Here is a tiny trained network, its code and every weight. The questions are about switching its units off for an input and a target symbol, where a switched-off unit gives its printed mean instead of its output.

import numpy as np


def w(rows, s, z=0):
    codes = np.array(rows[::2]) - 128.0
    scale = np.full(codes.shape[1], s)
    scale[-1] = z or s
    return codes * scale


def norm(h):
    return h / np.sqrt((h * h).mean(-1, keepdims=True) + 1e-5)


def f(y):
    return np.maximum(y, 0)


def softmax(a):
    e = np.exp(a - a.max(-1, keepdims=True))
    return e / e.sum(-1, keepdims=True)


def log_softmax(a):
    a = a - a.max(-1, keepdims=True)
    return a - np.log(np.exp(a).sum(-1, keepdims=True))


def net(x, mask):
    ids = ['ΛΞΠΦαβγεθμστψω'.index(c) for c in x.split()]
    T = len(ids)
    res = E[ids] + P[:T]
    r = norm(res)
    for j in range(3):
        rows = slice(2 * j, 2 * j + 2)
        q, k, v = (r @ M[0][rows].T for M in (Q, K, V))
        z = softmax(np.where(np.tri(T) > 0, q @ k.T / 2**0.5, -1e9)) @ v
        o = O[0][rows]
        res = res + np.where(mask[j], z, o[:, -1]) @ o[:, :-1]
    y = f(norm(res) @ A[0][:, :-1].T + A[0][:, -1])
    res = res + np.where(mask[3:19], y, B[0][:, -1]) @ B[0][:, :-1]
    return log_softmax(norm(res)[-1] @ U[:, :-1].T + U[:, -1])


Q, K, V, O, A, B = {}, {}, {}, {}, {}, {}
E = w([
[251,86,96],'Λ',
[101,148,202],'Ξ',
[110,70,107],'Π',
[101,110,12],'Φ',
[94,181,68],'α',
[135,228,194],'β',
[78,254,100],'γ',
[107,140,166],'ε',
[105,70,182],'θ',
[153,230,56],'μ',
[114,129,144],'σ',
[204,239,165],'τ',
[55,96,81],'ψ',
[109,69,105],'ω',
],0.021)
P = w([
[203,219,87],'0',
[183,216,140],'1',
[189,230,149],'2',
[185,230,151],'3',
[180,223,152],'4',
[177,228,163],'5',
[172,227,163],'6',
[174,243,162],'7',
[174,239,165],'8',
[166,238,157],'9',
[160,253,159],'10',
[167,240,165],'11',
[165,248,164],'12',
],0.0036)
Q[0] = w([
[254,98,42],'H1',
[170,73,173],'H1',
[205,181,59],'H2',
[151,110,69],'H2',
[112,114,206],'H3',
[156,170,59],'H3',
],0.014)
K[0] = w([
[31,152,72],'H1',
[1,98,197],'H1',
[215,145,86],'H2',
[186,31,139],'H2',
[40,95,142],'H3',
[236,105,88],'H3',
],0.015)
V[0] = w([
[188,92,95],'H1',
[159,107,137],'H1',
[244,125,98],'H2',
[132,112,106],'H2',
[130,158,91],'H3',
[137,63,109],'H3',
],0.011)
O[0] = w([
[229,104,159,85],'H1',
[117,156,254,139],'H1',
[110,156,31,2],'H2',
[80,167,193,115],'H2',
[143,220,121,97],'H3',
[82,85,85,149],'H3',
],0.0071,0.0041)
A[0] = w([
[151,144,110,99],'N1',
[59,147,80,147],'N2',
[207,158,93,129],'N3',
[111,109,75,121],'N4',
[196,167,87,174],'N5',
[86,131,114,89],'N6',
[255,136,154,120],'N7',
[41,95,145,71],'N8',
[121,126,85,150],'N9',
[115,96,122,155],'N10',
[87,145,130,59],'N11',
[110,54,128,56],'N12',
[151,103,128,2],'N13',
[144,116,169,152],'N14',
[132,157,106,188],'N15',
[125,171,102,79],'N16',
],0.016,0.0049)
B[0] = w([
[71,104,116,142],'N1',
[134,126,104,202],'N2',
[34,51,156,170],'N3',
[50,151,214,171],'N4',
[76,18,183,188],'N5',
[166,133,78,153],'N6',
[253,85,90,158],'N7',
[123,174,192,254],'N8',
[120,131,195,166],'N9',
[142,157,187,191],'N10',
[118,68,118,144],'N11',
[157,187,129,213],'N12',
[195,142,142,128],'N13',
[165,133,134,209],'N14',
[201,92,104,173],'N15',
[215,160,95,158],'N16',
],0.0075,0.007)
U = w([
[179,133,73,254],'Λ',
[9,175,126,134],'Ξ',
[109,251,89,65],'Π',
[224,88,124,78],'Φ',
[120,91,139,156],'α',
[167,72,108,115],'β',
[64,67,103,214],'γ',
[162,27,116,140],'ε',
[138,51,199,131],'θ',
[82,152,74,231],'μ',
[194,218,139,92],'σ',
[122,132,127,38],'τ',
[163,112,130,107],'ψ',
[121,151,130,76],'ω',
],0.025,0.0088)

Each question gives the input, a string of symbols that net reads in full, and the target symbol t.
The units are the heads (2 rows each of Q, K, V and O) and the neurons (one row each of A and B). Each row of codes is followed by its name. A weight is (code - 128) times the scale printed after its matrix; where a second scale follows, it is the last column's (O, A, B and U).
mask holds one flag per unit, heads first, then neurons. A switched-off unit (its flag False) gives its mean, the last column of its rows in O or B, instead of its output. The means were averaged over made-up inputs and are rounded, as every weight is.
A unit's drop is (log p(t) with every unit on - log p(t) with that unit switched off) / (log p(t) with every unit on - log p(t) with every unit switched off).
The circuit of an input: a set's keep is (log p(t) with only the set's units on - log p(t) with every unit switched off) / (log p(t) with every unit on - log p(t) with every unit switched off). Starting from the 12 units with the biggest drops (on a tie, the unit counted first), units are removed one at a time, each time the one whose removal leaves the highest keep (on an exact tie, the one counted first), for as long as the keep stays at least 0.8.
circuit, biggest first: the units of the circuit, biggest drop first
top k neurons: the k neurons with the biggest drops, biggest first
heads that matter: for each layer, one digit per head in row order, 1 if its drop is at least 0.15 and else 0, layers parted by /
drop when u is switched off: that unit's drop, to one decimal
input β ψ β γ β Π, target σ: heads that matter => 001
input ψ Φ θ ψ Φ α, target μ: top neuron => [N16]
input Λ θ α θ α ψ, target σ: circuit, biggest first => [H1; N5; N12]
input σ θ μ θ β ω, target σ: circuit, biggest first => [N12; N5; N3]
input Φ β σ, target σ: heads that matter => 101
input θ ω θ θ β ψ Λ ε, target Φ: heads that matter => 100
input τ α θ γ ω γ β Π, target σ: top 3 neurons => [N12; N5; N3]
input θ θ μ β α β ω θ θ θ Φ, target γ: heads that matter => 000
input α σ θ θ Λ μ τ γ θ α ψ, target σ: heads that matter => 100
input θ Ξ τ, target Φ: top 3 neurons => [N7; N5; N3]
input Φ ε γ θ μ ψ β θ β β σ ω, target σ: heads that matter => 001
input ψ θ ψ θ θ θ θ μ Λ, target ε: top 3 neurons => [N5; N3; N7]
input Π ψ θ Λ ψ ψ ψ Ξ ψ, target θ: heads that matter => 110
input ω τ α θ ψ Φ θ σ θ ψ ψ ψ ω, target Ξ: heads that matter => 100
input μ β ψ ε, target Ξ: top 4 neurons => [N7; N12; N16; N10]
input μ ψ ω, target Ξ: drop when N4 is switched off => 0.2
input θ ψ ω θ ε β Π ω ψ θ Φ, target γ: drop when H1 is switched off => 0.2
input σ μ Ξ θ θ Φ Ξ θ μ ψ γ μ, target Λ: drop when N7 is switched off => 0.1
